Here is a tiny trained network, its code and every weight. The questions are about switching its units off for an input and a class, where a switched-off unit gives its printed mean instead of its output.

import numpy as np


def w(rows, s, z=0):
    codes = np.array(rows[::2]) - 128.0
    scale = np.full(codes.shape[1], s)
    scale[-1] = z or s
    return codes * scale


def f(y):
    return y / 2 * (1 + np.tanh(0.7978845608 * (y + 0.044715 * y**3)))


def log_softmax(a):
    a = a - a.max(-1, keepdims=True)
    return a - np.log(np.exp(a).sum(-1, keepdims=True))


def net(x, mask):
    res = np.array(x, float).reshape(1, 7) / 4 @ E
    y = f(res @ A[0][:, :-1].T + A[0][:, -1])
    res = res + np.where(mask, y, B[0][:, -1]) @ B[0][:, :-1]
    return log_softmax(res[-1] @ U[:, :-1].T + U[:, -1])


A, B = {}, {}
E = w([
[182,112,165,84,169,159],'x0',
[182,2,133,234,114,107],'x1',
[103,137,109,148,109,112],'x2',
[71,130,208,134,187,58],'x3',
[203,219,182,148,63,65],'x4',
[119,129,122,132,123,124],'x5',
[152,135,56,77,185,59],'x6',
],0.0091)
A[0] = w([
[70,156,254,142,39,230,58],'N1',
[115,228,140,56,120,126,233],'N2',
[87,102,201,89,165,67,116],'N3',
[116,185,149,117,111,84,207],'N4',
[100,129,203,175,108,189,92],'N5',
[212,159,73,111,178,21,135],'N6',
[202,40,112,218,152,120,53],'N7',
[53,151,60,184,94,78,255],'N8',
[71,186,140,72,126,166,73],'N9',
[177,146,68,77,224,88,137],'N10',
[153,33,120,224,159,79,87],'N11',
[89,55,30,115,236,161,34],'N12',
[194,213,165,153,78,111,93],'N13',
[39,55,121,107,122,186,75],'N14',
[111,108,68,94,124,43,129],'N15',
[85,112,180,122,163,84,128],'N16',
[81,127,203,130,163,95,65],'N17',
[35,135,94,101,170,213,117],'N18',
[178,117,53,101,70,192,169],'N19',
[167,174,98,123,120,219,205],'N20',
[84,127,190,132,156,94,145],'N21',
[80,91,110,117,174,142,135],'N22',
],0.0098,0.0046)
B[0] = w([
[98,153,127,113,135,252,210],'N1',
[156,106,112,128,154,114,249],'N2',
[86,128,87,97,89,116,180],'N3',
[139,117,157,127,164,124,188],'N4',
[143,148,117,107,130,183,173],'N5',
[106,152,179,111,102,203,198],'N6',
[179,145,67,137,123,130,208],'N7',
[126,58,149,141,145,179,202],'N8',
[187,152,81,189,180,54,188],'N9',
[121,135,129,123,141,198,197],'N10',
[165,154,113,129,168,122,216],'N11',
[133,155,193,137,98,111,218],'N12',
[163,121,189,146,125,60,201],'N13',
[164,170,180,165,91,79,193],'N14',
[116,152,128,131,129,182,162],'N15',
[100,114,83,86,94,112,168],'N16',
[120,116,104,96,98,57,165],'N17',
[171,132,144,160,136,113,207],'N18',
[83,108,116,87,67,96,211],'N19',
[92,65,91,142,118,71,204],'N20',
[86,87,91,100,112,83,171],'N21',
[136,135,173,117,106,133,175],'N22',
],0.011)
U = w([
[156,176,254,184,96,86,61],'0',
[105,171,132,122,150,221,192],'1',
[86,88,59,91,60,77,58],'2',
[185,180,43,202,234,96,44],'3',
[134,56,157,142,170,149,254],'4',
],0.011,0.0083)

Each question gives the input, the list of numbers given to net, and the class t.
The units are the neurons (one row each of A and B). Each row of codes is followed by its name. A weight is (code - 128) times the scale printed after its matrix; where a second scale follows, it is the last column's (A, B and U).
mask holds one flag per neuron, in row order. A switched-off neuron (its flag False) gives its mean, the last column of its row in B, instead of its output. The means were averaged over made-up inputs and are rounded, as every weight is.
A unit's drop is (log p(t) with every unit on - log p(t) with that unit switched off) / (log p(t) with every unit on - log p(t) with every unit switched off).
The circuit of an input: a set's keep is (log p(t) with only the set's units on - log p(t) with every unit switched off) / (log p(t) with every unit on - log p(t) with every unit switched off). Starting from the 12 units with the biggest drops (on a tie, the unit counted first), units are removed one at a time, each time the one whose removal leaves the highest keep (on an exact tie, the one counted first), for as long as the keep stays at least 0.8.
circuit, biggest first: the units of the circuit, biggest drop first
most important unit: the unit with the biggest drop
top k neurons: the k neurons with the biggest drops, biggest first
input [-4,5,-1,1,1,7,0], class 3: circuit, biggest first -> (N11, N7)
input [-3,-3,1,8,6,4,-3], class 2: top neuron -> (N21)
input [1,-6,-7,-8,-3,3,-2], class 2: top 2 neurons -> (N19, N20)
input [-6,4,-5,4,4,4,2], class 4: circuit, biggest first -> (N14, N8)
input [2,2,-8,-4,-7,-2,3], class 0: circuit, biggest first -> (N12, N14)
input [-3,7,-6,5,0,5,-3], class 3: circuit, biggest first -> (N11, N7)
input [5,7,5,5,-6,2,5], class 3: top 2 neurons -> (N11, N7)
input [1,-8,1,7,-5,-4,4], class 3: top 2 neurons -> (N9, N18)
input [-2,8,-8,-4,-4,4,-8], class 1: circuit, biggest first -> (N1, N5)
input [6,-6,1,7,-8,4,-5], class 0: top 2 neurons -> (N14, N18)
input [5,-5,8,-4,4,-4,-1], class 3: circuit, biggest first -> (N9, N2)
input [-7,8,-5,8,2,8,-5], class 2: circuit, biggest first -> (N21, N16)
input [2,3,4,7,4,8,4], class 2: circuit, biggest first -> (N3, N16)
input [-5,4,-8,7,-7,8,-2], class 0: circuit, biggest first -> (N14)
input [-4,-6,-6,7,-8,-4,-3], class 0: top 3 neurons -> (N14, N18, N12)
input [-2,6,-6,7,-7,-3,2], class 0: top 2 neurons -> (N12, N14)
input [4,2,-1,6,-5,-4,-1], class 2: top 3 neurons -> (N3, N16, N21)
input [-2,3,-8,-6,5,8,-4], class 2: circuit, biggest first -> (N19, N20)
input [4,5,8,7,5,-1,4], class 2: circuit, biggest first -> (N3, N16)
input [-4,-6,-1,7,-8,1,-7], class 0: top 2 neurons -> (N14, N18)
input [-4,8,7,3,3,8,3], class 3: most important unit -> N11
